The rows lie along a hidden order. The number after each row says roughly how far along it the row is, from 0 to 12. A new part has a new order.
[  2  -5 -13  -2  -1  -6  -5 -13  11   4  11   9  -7   2   9   3  -8]
10
[ -1 -13 -15  -8   5  -5   5 -10   1   4   0   4   6   1  -6   5   4]
8
[ 3 -3 -6 -4  2 -2  4 -6 10  5 10  2 -9 -6  4  4  1]
12
[  8   0   7  -3  12  -7  -2 -22  -2  -6 -13  -6  -6   1   2   8   1]
2
[ -3   1  17   7 -17 -10 -31 -31  12  -3  36   6 -15  -5  36  10  22]
12
[ -3  -3   5   2  11  -1  -6 -18   4  -6  -1 -10  -8   2  16  11  17]
8
[  0  -5  11  -1  11 -14 -21 -50   5 -10  -4 -13  -7  10  18  16  24]
5
[ 0  0 11  5 11  0 -8 -3 -9 -6  2  0 -8 -1  7  7  6]
7
[  8  -4  -5  -8  -3 -13 -17 -31   0  -7   0  -7  -3   8  19  18  19]
0
[ -8 -15  -2  -8  -2  -8 -19 -20 -11  -3  13  -4  12   3   4   8  32]
7
[  0  -4   0   1  -6  -1   3  17  -6   5  19  14   2 -15  -7  -2  -2]
11
[ -2  -7  -1   2   0  -5  -8 -10  10  -3  12  -5 -10   1  13   8  15]
11
[  5  -6 -15  -6   0  -5 -10 -21   1  -6  -3   2  -2   8  17  13  -4]
2
[ -2  -6   9  -1  11   2   5  -6  -5  -7  -7 -10  -2  -3  -1   7  13]
7
[  1  -3   1   3  14  -1   0 -16   3  -6  -7  -5  -9   3  10   7   5]
7
[  8   1  -8  -3  -6  -5   0  -1 -10  -4   0  -3  -1  -4   5  11   3]
0
[  2  -2  16   1  12   2   8  14 -24  -5  -9  -4   2 -12 -17   4   6]
5
[  5  -3  -2  -3  23   3  18  13 -10  -6 -19  -7   1  -7 -17   3  -5]
4
[  1  -1  -2   0   0  -1  -3 -13  11   2  11   1 -12  -7   8   6   4]
12
[ -2  -5  -2  -2  -3  -8 -14 -25   8   2  21   7  -4   1  12   4   9]
10
[  8  -3  -1   3  22   2   6   2  -5  -4 -15  -3  -7  -3  -5   1 -13]
5
[ 10  -2 -13  -9   4 -11 -15 -36   5  -6  -7  -7  -8  11  20  18   4]
0
[  0  -3  11   4   8  -6 -14 -27  -1  -8   0  -5  -6   2  12   9  13]
6
[  9   8   7   2   3 -10 -17 -34   4  -7   1   0 -13   4  20  11   0]
1
[ -3  -8 -11  -5   1 -11 -10 -26  11   1  11   7  -4   5   8   8  13]
10
[  8   6   7   0  -2 -11 -27 -39   1  -7   4  -2 -13   6  23  12   8]
0
[  5  -4 -10  -4  -6  -9 -13 -30  -3  -6   2   2  -1   5  18  13  10]
1
[ -1  -7  -5  -1   6   1  11  17   3   3   3  -3  -5 -12  -5   5   8]
12
[  5  -9 -31 -10  17   2  23  16  17   8 -16  -6 -10   1  -5   3 -13]
12
[  0 -14 -24 -12  14  -3   4  -7  -4  -1  -2  -4   6  11   2   9   6]
4
[ 10  -2 -20 -10   8 -14 -10 -41  11  -5 -11  -8  -5  15  21  17   5]
0
[  0  -4  -5   1  -5  -5 -13 -16  -6  -2  15  12   3   1  12   4   2]
6
[ 1 -3  7  4 12 -2  0 -2 -3 -8 -3 -6 -8 -3  5  5  5]
7
[  5  -4  -5  -1  15   3  12   7   3  -6 -10  -4 -11   0   2   3 -17]
9
[  1  -9  -8  -1  10   0  11   8   9  -1  -5  -4 -10  -2   5   5   9]
11

Part 2:
[ 12  -3  26  -2   7   5  -5   4  -4   5   0  20  -9  -7  12 -13  -2   6]
5
[  4  -2  31  -5   7  -1  -6  -2  -4   4  -5   0 -12  -7   6  -8  -1  14]
9
[  4  -4  29 -11   3   2  -7  14  -3  15   2  -3  -6  -9  11  -9 -10  18]
3
[  0  -4  27 -12   1   1  -7  17  -3  15   2 -12  -5  -9  13  -5 -12  23]
1
[ -2  -5  19 -12   3  -5  -7  10  -1  11  -2 -13 -12  -4   5 -10  -6  26]
9
[  5  -3  36 -10   9  -4  -6   2  -5   2  -3   2 -11 -12   6  -8   3  29]
9
[  6  -5  21  -9   3   3  -7  17  -3  13   3   3  -5  -9  12 -10 -10  16]
2
[ 11  -2  31  -4   8   6  -5  10  -5   9   1  17  -7 -10  14  -9  -3  16]
2
[  2  -3  30  -6   8  -4  -5   3  -4   4  -4  -3 -12  -7   3  -8   2  24]
10
[  2  -6  44 -17   2  -1  -8  23  -4  20   3 -14  -6 -13  11  -4 -12  37]
1
[  5  -5  28 -11   6  -5  -7  11  -4   7   0   3 -13  -9  11 -11   1  33]
9
[ 2 -1 35 -6  3  5 -6  7 -4 12 -1 -4 -3 -9 13 -6 -9 14]
1
[ -3  -5  38 -17   7  -9  -7  11  -3   9  -2 -19 -15 -10   2  -2  -1  39]
11
[  7  -5  17  -9   8  -3  -5   6  -3   5   0  14 -12  -7   6 -15   3  26]
9
[  6  -3  25  -3   4   4  -8   2  -3   5  -1   8  -4  -7  10 -12  -5   8]
4
[ 1 -4 23 -7  2  1 -9  4 -1 11 -2 -6 -6 -3 11 -8 -8 16]
6
[  5  -3  28  -8   3   1  -8   8  -3  11   1   3  -7  -7  12 -10  -7  15]
5
[  7  -1  22  -1   9   1  -6  -3  -4   0  -4  14  -9  -4   8 -11   4   9]
9
[  4  -3  30  -9   8  -3  -6   3  -3   5  -3   0 -11  -7   6  -9   1  20]
9
[ -2  -5  24 -14   0   0  -7  20  -3  20   2 -16  -4  -9  12  -5 -14  24]
1
[  5  -6  12  -9   2   4  -4  24  -2  15   4   7  -6  -8  13 -13  -9  16]
0
[  8  -4  23  -8   9  -3  -4   7  -4   4  -1  14 -13  -6   4 -14   5  26]
10
[10 -2 29 -8  5  5 -7  5 -5  9  0 10 -4 -9 13 -9 -5 13]
3
[  1  -4  17 -10   8  -6  -4  10  -3   3  -2  -5 -15  -6   2 -12   6  31]
12
[  8  -9  21 -17   0  -3 -11  28  -1  19   6  -9 -11 -10  11 -11 -14  30]
4
[  4  -8  26 -20   2  -3  -8  36  -3  20   7  -6 -10 -11  12 -10  -9  38]
1
[  9  -4  25  -8   5   4  -5  16  -3  11   3   9  -5  -8  14 -11  -5  22]
1
[  2  -7  27 -12   3  -2  -9  10  -1  11   1  -5 -10  -7   9  -7  -9  22]
6
[  3  -5  20  -9   9  -5  -4   7  -3   3  -2   2 -14  -6   1 -10   5  28]
11
[ 10  -7  17  -9   3   2  -6  23  -2  14   5  12  -7  -9  14 -21  -8  20]
3
[  4  -5   7  -7   2   4  -6  18  -2  14   3   4  -4  -7  11 -14 -10   9]
2
[  8  -4  26  -8   5   5  -4  19  -4  12   3  12  -5  -9  15 -12  -5  22]
1
[  6  -3  28  -7  10  -3  -3   4  -5   0  -3   6 -15  -5   2 -10   9  26]
12
[  5  -3  29  -9   4   3  -7  15  -3  13   0   0  -5 -11  13  -8  -9  17]
2
[ -1  -3  23 -12   1   3  -4  22  -3  17   1 -11  -3  -8  12  -3  -8  21]
0
[  3  -2  22  -5  10  -2  -2   2  -5  -1  -4   9 -14  -5   3 -10   8  22]
12
[  7  -8  39 -17   6  -6 -10  21  -2  16   4  -4 -12 -11   8  -9  -8  41]
6
[  4 -10  22 -16   4  -7  -9  21  -1  15   3  -4 -12  -9   8 -12  -8  35]
7
